Below is a small trained network, with its code and all its weights. Each question gives an input and a target symbol and asks what happens when units are switched off, that is, made to give their printed mean instead of their output.

import numpy as np


def w(rows, s, z=0):
    codes = np.array(rows[::2]) - 128.0
    scale = np.full(codes.shape[1], s)
    scale[-1] = z or s
    return codes * scale


def f(y):
    return y / 2 * (1 + np.tanh(0.7978845608 * (y + 0.044715 * y**3)))


def softmax(a):
    e = np.exp(a - a.max(-1, keepdims=True))
    return e / e.sum(-1, keepdims=True)


def log_softmax(a):
    a = a - a.max(-1, keepdims=True)
    return a - np.log(np.exp(a).sum(-1, keepdims=True))


def net(x, mask):
    ids = ['βγζξσω'.index(c) for c in x.split()]
    T = len(ids)
    res = E[ids] + P[:T]
    r = res
    for j in range(3):
        rows = slice(3 * j, 3 * j + 3)
        q, k, v = (r @ M[0][rows].T for M in (Q, K, V))
        z = softmax(np.where(np.tri(T) > 0, q @ k.T / 3**0.5, -1e9)) @ v
        o = O[0][rows]
        res = res + np.where(mask[j], z, o[:, -1]) @ o[:, :-1]
    y = f(res @ A[0][:, :-1].T + A[0][:, -1])
    res = res + np.where(mask[3:11], y, B[0][:, -1]) @ B[0][:, :-1]
    return log_softmax(res[-1] @ U[:, :-1].T + U[:, -1])


Q, K, V, O, A, B = {}, {}, {}, {}, {}, {}
E = w([
[192,209,140,71,70],'β',
[142,166,129,61,219],'γ',
[30,123,158,182,152],'ζ',
[1,159,155,97,109],'ξ',
[111,113,114,31,121],'σ',
[153,203,66,66,157],'ω',
],0.02)
P = w([
[213,170,254,121,95],'0',
[190,184,224,141,84],'1',
[151,114,238,143,107],'2',
[148,229,179,83,113],'3',
[126,198,170,90,116],'4',
[107,178,159,95,130],'5',
[96,204,128,88,135],'6',
[71,193,113,86,137],'7',
[42,116,133,110,165],'8',
[39,157,104,70,189],'9',
[21,111,105,74,199],'10',
[3,114,78,62,170],'11',
],0.0091)
Q[0] = w([
[212,100,152,78,59],'H1',
[181,135,123,203,31],'H1',
[228,88,78,178,127],'H1',
[81,200,210,156,126],'H2',
[75,127,143,158,44],'H2',
[228,27,57,254,37],'H2',
[158,87,141,143,174],'H3',
[97,158,84,97,116],'H3',
[70,170,180,98,204],'H3',
],0.0095)
K[0] = w([
[164,99,123,106,98],'H1',
[179,123,140,111,130],'H1',
[153,136,136,198,136],'H1',
[102,129,47,111,40],'H2',
[156,105,73,121,157],'H2',
[191,177,253,134,64],'H2',
[165,117,169,78,139],'H3',
[67,87,112,78,124],'H3',
[138,114,20,90,122],'H3',
],0.012)
V[0] = w([
[129,145,157,101,95],'H1',
[2,174,132,199,107],'H1',
[197,111,147,173,82],'H1',
[171,93,45,19,170],'H2',
[144,213,115,227,251],'H2',
[16,151,173,136,182],'H2',
[147,146,126,72,51],'H3',
[58,161,151,176,42],'H3',
[147,55,75,131,112],'H3',
],0.0096)
O[0] = w([
[58,182,120,152,132,177],'H1',
[193,153,137,110,119,246],'H1',
[100,131,138,116,162,29],'H1',
[148,185,200,85,162,154],'H2',
[12,113,161,130,157,104],'H2',
[88,118,120,182,57,236],'H2',
[154,102,69,133,154,182],'H3',
[105,95,147,178,151,139],'H3',
[177,114,114,87,167,51],'H3',
],0.011,0.013)
A[0] = w([
[210,140,111,167,86,156],'N1',
[131,163,158,151,133,205],'N2',
[166,148,108,88,99,101],'N3',
[153,220,91,155,29,232],'N4',
[178,143,5,134,206,249],'N5',
[197,197,82,209,122,205],'N6',
[175,137,165,125,228,106],'N7',
[2,66,109,194,88,97],'N8',
],0.0096,0.0018)
B[0] = w([
[119,66,136,157,246,157],'N1',
[208,69,222,124,185,149],'N2',
[108,114,203,135,181,154],'N3',
[66,48,109,121,160,251],'N4',
[210,40,146,8,73,137],'N5',
[155,54,168,132,72,173],'N6',
[159,85,2,122,35,134],'N7',
[183,221,84,59,146,198],'N8',
],0.0071,0.026)
U = w([
[125,150,91,140,220,112],'β',
[87,219,254,183,101,145],'γ',
[81,101,31,173,58,132],'ζ',
[111,17,198,214,133,126],'ξ',
[246,125,109,95,43,41],'σ',
[175,242,85,142,147,255],'ω',
],0.0063,0.0029)

Each question gives the input, a string of symbols that net reads in full, and the target symbol t.
The units are the heads (3 rows each of Q, K, V and O) and the neurons (one row each of A and B). Each row of codes is followed by its name. A weight is (code - 128) times the scale printed after its matrix; where a second scale follows, it is the last column's (O, A, B and U).
mask holds one flag per unit, heads first, then neurons. A switched-off unit (its flag False) gives its mean, the last column of its rows in O or B, instead of its output. The means were averaged over made-up inputs and are rounded, as every weight is.
A unit's drop is (log p(t) with every unit on - log p(t) with that unit switched off) / (log p(t) with every unit on - log p(t) with every unit switched off).
The circuit of an input: a set's keep is (log p(t) with only the set's units on - log p(t) with every unit switched off) / (log p(t) with every unit on - log p(t) with every unit switched off). Starting from all 11 units, units are removed one at a time, each time the one whose removal leaves the highest keep (on an exact tie, the one counted first), for as long as the keep stays at least 0.8.
units of the circuit, in order: the units of the circuit, biggest drop first
unit that matters most: the unit with the biggest drop
k most important neurons: the k neurons with the biggest drops, biggest first
which heads matter: for each layer, one digit per head in row order, 1 if its drop is at least 0.15 and else 0, layers parted by /
input ξ ξ ξ, target ζ: unit that matters most => H2
input ξ σ ξ ξ σ β σ β, target ξ: which heads matter => 010
input σ ξ σ ζ σ ξ ω β ζ, target γ: units of the circuit, in order => [H2; N4]
input ξ β ω ξ ω ω ζ σ ξ σ ω, target σ: which heads matter => 101
input σ ζ ω γ ξ ξ γ σ ω, target σ: which heads matter => 111
input β β β γ ω σ, target ω: 2 most important neurons => [N4; N6]
input ξ σ γ, target σ: 4 most important neurons => [N5; N4; N7; N6]
input ω σ ζ γ ω γ ζ ξ σ ω ω σ, target ω: 2 most important neurons => [N6; N4]
input σ ω β, target γ: which heads matter => 110
input σ β γ β ω σ ξ σ, target ξ: 2 most important neurons => [N8; N3]
input ξ ξ ζ γ, target ζ: which heads matter => 010
input β ξ γ ξ ζ ζ ζ, target ω: which heads matter => 011
input ξ ξ ζ σ, target ζ: which heads matter => 110
input σ ω σ γ ξ ξ β β, target ζ: units of the circuit, in order => [H2; N4]
input σ σ ω ω ζ β ζ σ ξ γ, target ξ: units of the circuit, in order => [H2; H1; N8; N1]
input ω ζ ω ζ ζ ζ ζ ω γ γ ω, target γ: units of the circuit, in order => [H2; N8]
input ω ξ σ β ζ σ ζ ξ, target ξ: unit that matters most => H1
input ξ ω ζ, target γ: 3 most important neurons => [N4; N8; N1]
input β ω ζ σ, target ζ: units of the circuit, in order => [H1; N2]
input ζ β ζ γ ξ γ ζ σ σ γ ζ ω, target ζ: units of the circuit, in order => [H2]
input ξ σ ω ξ β ξ σ γ, target σ: which heads matter => 001
input ω ω σ ζ γ β ζ, target ω: which heads matter => 010
input ω ζ ω β ω σ ξ σ ξ β, target ξ: which heads matter => 010
input ξ β β, target ζ: units of the circuit, in order => [H1; H2]
input ω ξ ξ ξ ξ σ ξ, target ξ: 2 most important neurons => [N8; N4]
